Here is a tiny trained network, its code and every weight. The questions are about switching its units off for an input and a class, where a switched-off unit gives its printed mean instead of its output.

import numpy as np


def w(rows, s, z=0):
    codes = np.array(rows[::2]) - 128.0
    scale = np.full(codes.shape[1], s)
    scale[-1] = z or s
    return codes * scale


def f(y):
    return y / 2 * (1 + np.tanh(0.7978845608 * (y + 0.044715 * y**3)))


def log_softmax(a):
    a = a - a.max(-1, keepdims=True)
    return a - np.log(np.exp(a).sum(-1, keepdims=True))


def net(x, mask):
    res = np.array(x, float).reshape(1, 6) / 4 @ E
    y = f(res @ A[0][:, :-1].T + A[0][:, -1])
    res = res + np.where(mask, y, B[0][:, -1]) @ B[0][:, :-1]
    return log_softmax(res[-1] @ U[:, :-1].T + U[:, -1])


A, B = {}, {}
E = w([
[127,129,127],'x0',
[127,128,128],'x1',
[254,117,199],'x2',
[69,240,234],'x3',
[128,127,128],'x4',
[71,45,221],'x5',
],0.0096)
A[0] = w([
[143,51,80,106],'n1',
[182,232,45,82],'n2',
[149,66,86,121],'n3',
[175,238,70,72],'n4',
[102,169,149,50],'n5',
[38,120,82,56],'n6',
[212,149,175,102],'n7',
[32,150,72,75],'n8',
[158,78,80,107],'n9',
[88,140,72,88],'n10',
[77,201,174,138],'n11',
[173,209,54,17],'n12',
[132,44,38,133],'n13',
[96,200,180,84],'n14',
[162,169,58,86],'n15',
[98,128,103,15],'n16',
[124,52,45,132],'n17',
[136,90,105,51],'n18',
[129,142,113,103],'n19',
[141,122,140,2],'n20',
[209,133,150,107],'n21',
[158,57,62,116],'n22',
[181,105,165,96],'n23',
[142,52,83,122],'n24',
[62,15,219,43],'n25',
[119,135,128,122],'n26',
[190,136,127,99],'n27',
[5,101,45,94],'n28',
[66,15,215,18],'n29',
[90,209,168,138],'n30',
[222,108,176,97],'n31',
[186,96,180,98],'n32',
[92,200,207,91],'n33',
[135,58,106,75],'n34',
[115,203,162,150],'n35',
[198,151,143,91],'n36',
],0.012,0.0054)
B[0] = w([
[165,153,163,196],'n1',
[58,2,149,211],'n2',
[174,175,224,188],'n3',
[136,19,94,196],'n4',
[143,143,152,150],'n5',
[76,188,90,197],'n6',
[52,172,75,185],'n7',
[94,177,111,215],'n8',
[167,154,150,184],'n9',
[100,130,74,172],'n10',
[191,129,203,221],'n11',
[85,34,103,182],'n12',
[168,142,181,234],'n13',
[203,159,165,199],'n14',
[148,63,101,177],'n15',
[99,128,98,129],'n16',
[178,132,174,223],'n17',
[148,124,140,140],'n18',
[116,109,123,128],'n19',
[98,128,115,116],'n20',
[57,188,87,175],'n21',
[151,160,190,211],'n22',
[66,170,94,165],'n23',
[179,159,206,197],'n24',
[93,21,106,227],'n25',
[133,129,120,130],'n26',
[115,138,112,153],'n27',
[53,221,88,252],'n28',
[83,4,82,217],'n29',
[197,137,178,214],'n30',
[88,212,64,196],'n31',
[51,181,73,178],'n32',
[169,145,180,221],'n33',
[168,124,161,166],'n34',
[203,123,160,196],'n35',
[84,147,84,160],'n36',
],0.0078,0.011)
U = w([
[201,135,188,105],'0',
[102,7,132,252],'1',
[65,197,106,12],'2',
],0.019,0.0033)

Each question gives the input, the list of numbers given to net, and the class t.
The units are the neurons (one row each of A and B). Each row of codes is followed by its name. A weight is (code - 128) times the scale printed after its matrix; where a second scale follows, it is the last column's (A, B and U).
mask holds one flag per neuron, in row order. A switched-off neuron (its flag False) gives its mean, the last column of its row in B, instead of its output. The means were averaged over made-up inputs and are rounded, as every weight is.
A unit's drop is (log p(t) with every unit on - log p(t) with that unit switched off) / (log p(t) with every unit on - log p(t) with every unit switched off).
The circuit of an input: a set's keep is (log p(t) with only the set's units on - log p(t) with every unit switched off) / (log p(t) with every unit on - log p(t) with every unit switched off). Starting from the 12 units with the biggest drops (on a tie, the unit counted first), units are removed one at a time, each time the one whose removal leaves the highest keep (on an exact tie, the one counted first), for as long as the keep stays at least 0.8.
circuit, biggest first: the units of the circuit, biggest drop first
top k neurons: the k neurons with the biggest drops, biggest first
drop when u is switched off: that unit's drop, to one decimal
input [8,-1,8,4,3,-7], class 2: top 3 neurons -> (n31, n7, n21)
input [2,1,-2,5,8,-6], class 1: circuit, biggest first -> (n2, n4)
input [8,-8,7,1,2,-8], class 1: circuit, biggest first -> (n2)
input [-8,-7,-8,5,-6,-8], class 1: top 2 neurons -> (n2, n4)
input [-8,8,-8,8,5,6], class 0: top 2 neurons -> (n11, n30)
input [2,-5,-8,-8,-4,-3], class 0: top 2 neurons -> (n17, n13)
input [0,-7,7,-3,-3,7], class 1: top 2 neurons -> (n29, n25)
input [3,-1,7,-6,7,5], class 2: drop when n31 is switched off -> 0.4
input [5,2,8,-7,7,-7], class 2: drop when n7 is switched off -> 0.4
input [-4,-2,-2,-7,4,7], class 0: top 2 neurons -> (n24, n3)
input [4,3,5,-4,3,1], class 2: drop when n31 is switched off -> 0.2
